Here is a tiny trained network, its code and every weight. The questions are about switching its units off for an input and a class, where a switched-off unit gives its printed mean instead of its output.

import numpy as np


def w(rows, s, z=0):
    codes = np.array(rows[::2]) - 128.0
    scale = np.full(codes.shape[1], s)
    scale[-1] = z or s
    return codes * scale


def f(y):
    return y / 2 * (1 + np.tanh(0.7978845608 * (y + 0.044715 * y**3)))


def log_softmax(a):
    a = a - a.max(-1, keepdims=True)
    return a - np.log(np.exp(a).sum(-1, keepdims=True))


def net(x, mask):
    res = np.array(x, float).reshape(1, 8) / 4 @ E
    y = f(res @ A[0][:, :-1].T + A[0][:, -1])
    res = res + np.where(mask, y, B[0][:, -1]) @ B[0][:, :-1]
    return log_softmax(res[-1] @ U[:, :-1].T + U[:, -1])


A, B = {}, {}
E = w([
[126,125,129,128],'x0',
[129,129,127,128],'x1',
[113,253,74,232],'x2',
[126,132,138,127],'x3',
[133,127,129,128],'x4',
[246,121,100,118],'x5',
[176,73,239,216],'x6',
[129,132,127,128],'x7',
],0.0054)
A[0] = w([
[11,111,176,130,39],'neuron 1',
[133,154,88,193,79],'neuron 2',
[190,105,91,132,2],'neuron 3',
[140,123,174,155,52],'neuron 4',
[139,129,166,145,27],'neuron 5',
[142,102,197,187,50],'neuron 6',
[101,128,61,77,55],'neuron 7',
[94,117,58,78,39],'neuron 8',
[138,94,176,186,78],'neuron 9',
[131,87,160,59,85],'neuron 10',
[128,176,94,192,13],'neuron 11',
[128,77,152,71,59],'neuron 12',
[135,119,192,163,50],'neuron 13',
[125,196,123,41,98],'neuron 14',
[254,107,80,126,41],'neuron 15',
[116,117,117,120,5],'neuron 16',
[165,118,115,124,47],'neuron 17',
[127,73,149,73,44],'neuron 18',
[129,170,108,174,25],'neuron 19',
[124,96,142,94,57],'neuron 20',
[235,139,111,106,68],'neuron 21',
[13,118,169,130,40],'neuron 22',
[102,118,72,98,53],'neuron 23',
[127,76,151,71,40],'neuron 24',
[117,181,130,62,107],'neuron 25',
[139,111,178,168,67],'neuron 26',
[125,140,107,161,59],'neuron 27',
[122,114,122,137,141],'neuron 28',
[141,103,191,184,63],'neuron 29',
[100,128,66,78,54],'neuron 30',
[108,106,93,119,56],'neuron 31',
[145,130,174,156,39],'neuron 32',
],0.0088,0.0058)
B[0] = w([
[29,133,94,68,177],'neuron 1',
[135,128,91,217,177],'neuron 2',
[53,209,83,82,40],'neuron 3',
[146,159,77,94,74],'neuron 4',
[133,165,37,91,31],'neuron 5',
[192,148,97,74,183],'neuron 6',
[190,131,101,88,158],'neuron 7',
[185,155,96,89,139],'neuron 8',
[178,146,97,82,183],'neuron 9',
[141,199,144,223,207],'neuron 10',
[120,144,43,230,132],'neuron 11',
[133,180,110,220,159],'neuron 12',
[150,155,81,65,113],'neuron 13',
[192,93,115,98,207],'neuron 14',
[5,121,89,60,193],'neuron 15',
[117,197,28,121,1],'neuron 16',
[87,128,83,121,33],'neuron 17',
[131,179,97,222,142],'neuron 18',
[117,143,57,196,90],'neuron 19',
[121,149,86,165,74],'neuron 20',
[36,121,110,86,170],'neuron 21',
[36,107,68,71,170],'neuron 22',
[160,149,96,103,95],'neuron 23',
[136,158,75,234,136],'neuron 24',
[165,113,114,95,171],'neuron 25',
[157,149,94,88,126],'neuron 26',
[119,151,86,164,58],'neuron 27',
[127,144,145,119,159],'neuron 28',
[183,130,81,79,182],'neuron 29',
[183,138,99,91,147],'neuron 30',
[136,157,96,122,39],'neuron 31',
[154,157,67,108,62],'neuron 32',
],0.027,0.0013)
U = w([
[253,192,69,39,60],'0',
[136,217,74,234,32],'1',
[155,132,170,101,253],'2',
[157,118,162,101,201],'3',
[153,129,164,105,219],'4',
[57,159,103,62,38],'5',
[175,125,177,118,122],'6',
[172,119,175,117,101],'7',
],0.0063,0.0048)

Each question gives the input, the list of numbers given to net, and the class t.
The units are the neurons (one row each of A and B). Each row of codes is followed by its name. A weight is (code - 128) times the scale printed after its matrix; where a second scale follows, it is the last column's (A, B and U).
mask holds one flag per neuron, in row order. A switched-off neuron (its flag False) gives its mean, the last column of its row in B, instead of its output. The means were averaged over made-up inputs and are rounded, as every weight is.
A unit's drop is (log p(t) with every unit on - log p(t) with that unit switched off) / (log p(t) with every unit on - log p(t) with every unit switched off).
The circuit of an input: a set's keep is (log p(t) with only the set's units on - log p(t) with every unit switched off) / (log p(t) with every unit on - log p(t) with every unit switched off). Starting from the 12 units with the biggest drops (on a tie, the unit counted first), units are removed one at a time, each time the one whose removal leaves the highest keep (on an exact tie, the one counted first), for as long as the keep stays at least 0.8.
units of the circuit, in order: the units of the circuit, biggest drop first
unit that matters most: the unit with the biggest drop
top k neurons: the k neurons with the biggest drops, biggest first
drop of u: that unit's drop, to one decimal
input [0,-2,1,-5,-5,6,-3,1], class 5: units of the circuit, in order : [neuron 15]
input [6,-7,8,8,0,6,-2,-6], class 1: units of the circuit, in order : [neuron 11; neuron 2]
input [-3,2,2,-7,5,7,0,7], class 5: top 2 neurons : [neuron 15; neuron 21]
input [1,-1,8,8,0,-4,0,2], class 1: units of the circuit, in order : [neuron 11; neuron 2]
input [-6,4,-6,-6,4,7,8,-2], class 0: units of the circuit, in order : [neuron 6; neuron 29]
input [4,-4,7,-6,6,8,5,-3], class 5: units of the circuit, in order : [neuron 15; neuron 21]
input [1,2,8,-8,-5,-8,1,5], class 1: top 3 neurons : [neuron 11; neuron 2; neuron 19]
input [-1,-8,8,6,3,2,4,5], class 1: top 2 neurons : [neuron 11; neuron 2]
input [-4,2,-5,-6,-4,7,-3,2], class 5: top 3 neurons : [neuron 15; neuron 21; neuron 3]
input [-1,-5,8,-4,-7,3,0,8], class 1: top 2 neurons : [neuron 11; neuron 2]
input [-1,-7,8,0,6,-5,0,-6], class 1: top 3 neurons : [neuron 11; neuron 2; neuron 19]
input [2,-3,2,-5,-5,7,-4,2], class 5: top 2 neurons : [neuron 15; neuron 21]
input [-5,-1,-6,4,3,-6,5,1], class 1: drop of neuron 12 : 0.3
input [0,3,-6,-5,2,-4,-4,6], class 1: unit that matters most : neuron 10
input [-4,3,4,-5,-4,-2,-7,-1], class 0: drop of neuron 30 : 0.2
input [6,-2,-2,7,0,2,-7,5], class 0: drop of neuron 7 : 0.3
